Here is a tiny trained network, its code and every weight. The questions are about switching its units off for an input and a class, where a switched-off unit gives its printed mean instead of its output.

import numpy as np


def w(rows, s, z=0):
    codes = np.array(rows[::2]) - 128.0
    scale = np.full(codes.shape[1], s)
    scale[-1] = z or s
    return codes * scale


def norm(h):
    return h / np.sqrt((h * h).mean(-1, keepdims=True) + 1e-5)


def f(y):
    return y / 2 * (1 + np.tanh(0.7978845608 * (y + 0.044715 * y**3)))


def log_softmax(a):
    a = a - a.max(-1, keepdims=True)
    return a - np.log(np.exp(a).sum(-1, keepdims=True))


def net(x, mask):
    res = np.array(x, float).reshape(1, 5) / 4 @ E
    u = 0
    for l in range(2):
        y = f(norm(res) @ A[l][:, :-1].T + A[l][:, -1])
        res = res + np.where(mask[u : u + 4], y, B[l][:, -1]) @ B[l][:, :-1]
        u += 4
    return log_softmax(norm(res)[-1] @ U[:, :-1].T + U[:, -1])


A, B = {}, {}
E = w([
[80,112,202,91],'x0',
[149,6,98,149],'x1',
[71,177,230,105],'x2',
[37,125,168,194],'x3',
[209,108,131,41],'x4',
],0.0022)
A[0] = w([
[20,134,246,119,5],'L0N0',
[127,179,136,136,104],'L0N1',
[233,79,127,78,33],'L0N2',
[150,254,162,72,66],'L0N3',
],0.0075,0.0022)
B[0] = w([
[7,151,148,83,253],'L0N0',
[139,80,180,99,143],'L0N1',
[103,88,144,63,207],'L0N2',
[227,174,142,156,230],'L0N3',
],0.013,0.0037)
A[1] = w([
[74,64,90,68,5],'L1N0',
[112,95,20,204,84],'L1N1',
[153,8,79,2,23],'L1N2',
[128,160,138,45,5],'L1N3',
],0.0088,0.0017)
B[1] = w([
[179,189,130,144,188],'L1N0',
[133,51,165,190,168],'L1N1',
[119,101,3,61,253],'L1N2',
[108,103,61,226,158],'L1N3',
],0.011,0.0062)
U = w([
[17,182,185,110,248],'0',
[245,203,185,139,89],'1',
[138,37,167,221,9],'2',
[155,89,6,60,150],'3',
],0.011,0.0013)

Each question gives the input, the list of numbers given to net, and the class t.
The units are the neurons (one row each of A and B). Each row of codes is followed by its name. A weight is (code - 128) times the scale printed after its matrix; where a second scale follows, it is the last column's (A, B and U).
mask holds one flag per neuron, layer by layer. A switched-off neuron (its flag False) gives its mean, the last column of its row in B, instead of its output. The means were averaged over made-up inputs and are rounded, as every weight is.
A unit's drop is (log p(t) with every unit on - log p(t) with that unit switched off) / (log p(t) with every unit on - log p(t) with every unit switched off).
The circuit of an input: a set's keep is (log p(t) with only the set's units on - log p(t) with every unit switched off) / (log p(t) with every unit on - log p(t) with every unit switched off). Starting from all 8 units, units are removed one at a time, each time the one whose removal leaves the highest keep (on an exact tie, the one counted first), for as long as the keep stays at least 0.8.
units of the circuit, in order: the units of the circuit, biggest drop first
unit that matters most: the unit with the biggest drop
k most important neurons: the k neurons with the biggest drops, biggest first
top k neurons in layer l: the k neurons of layer l with the biggest drops, biggest first
drop of u: that unit's drop, to one decimal
input [2,0,8,-6,5], class 1: unit that matters most -> L0N3
input [-6,7,3,7,-6], class 2: units of the circuit, in order -> (L0N0; L1N2)
input [-1,8,5,-3,-6], class 2: top 2 neurons in layer 1 -> (L1N2; L1N1)
input [-5,-4,-5,1,-5], class 2: 2 most important neurons -> (L0N0; L0N3)
input [-5,8,4,7,3], class 2: top 2 neurons in layer 0 -> (L0N2; L0N0)
input [7,-3,8,-5,6], class 1: 2 most important neurons -> (L0N3; L1N2)
input [2,1,-4,8,-7], class 0: top 2 neurons in layer 1 -> (L1N2; L1N3)
input [-8,-8,-2,-6,7], class 1: 2 most important neurons -> (L0N3; L0N0)
input [-5,8,-8,2,-3], class 2: 3 most important neurons -> (L1N1; L0N2; L0N1)
input [-1,-4,-3,1,-7], class 2: top 2 neurons in layer 1 -> (L1N2; L1N1)
input [-6,2,3,4,2], class 2: top 3 neurons in layer 0 -> (L0N2; L0N0; L0N3)
input [5,-7,6,-3,2], class 1: top 2 neurons in layer 0 -> (L0N3; L0N2)
input [4,-8,8,-3,7], class 1: drop of L0N3 -> 1.5
input [0,-7,8,-2,7], class 1: units of the circuit, in order -> (L0N3)
input [-6,1,0,-3,-6], class 2: drop of L0N0 -> 0.2
input [-1,-6,1,-7,-4], class 1: drop of L1N1 -> 0.0
input [8,4,-5,5,-1], class 0: drop of L1N2 -> 0.5
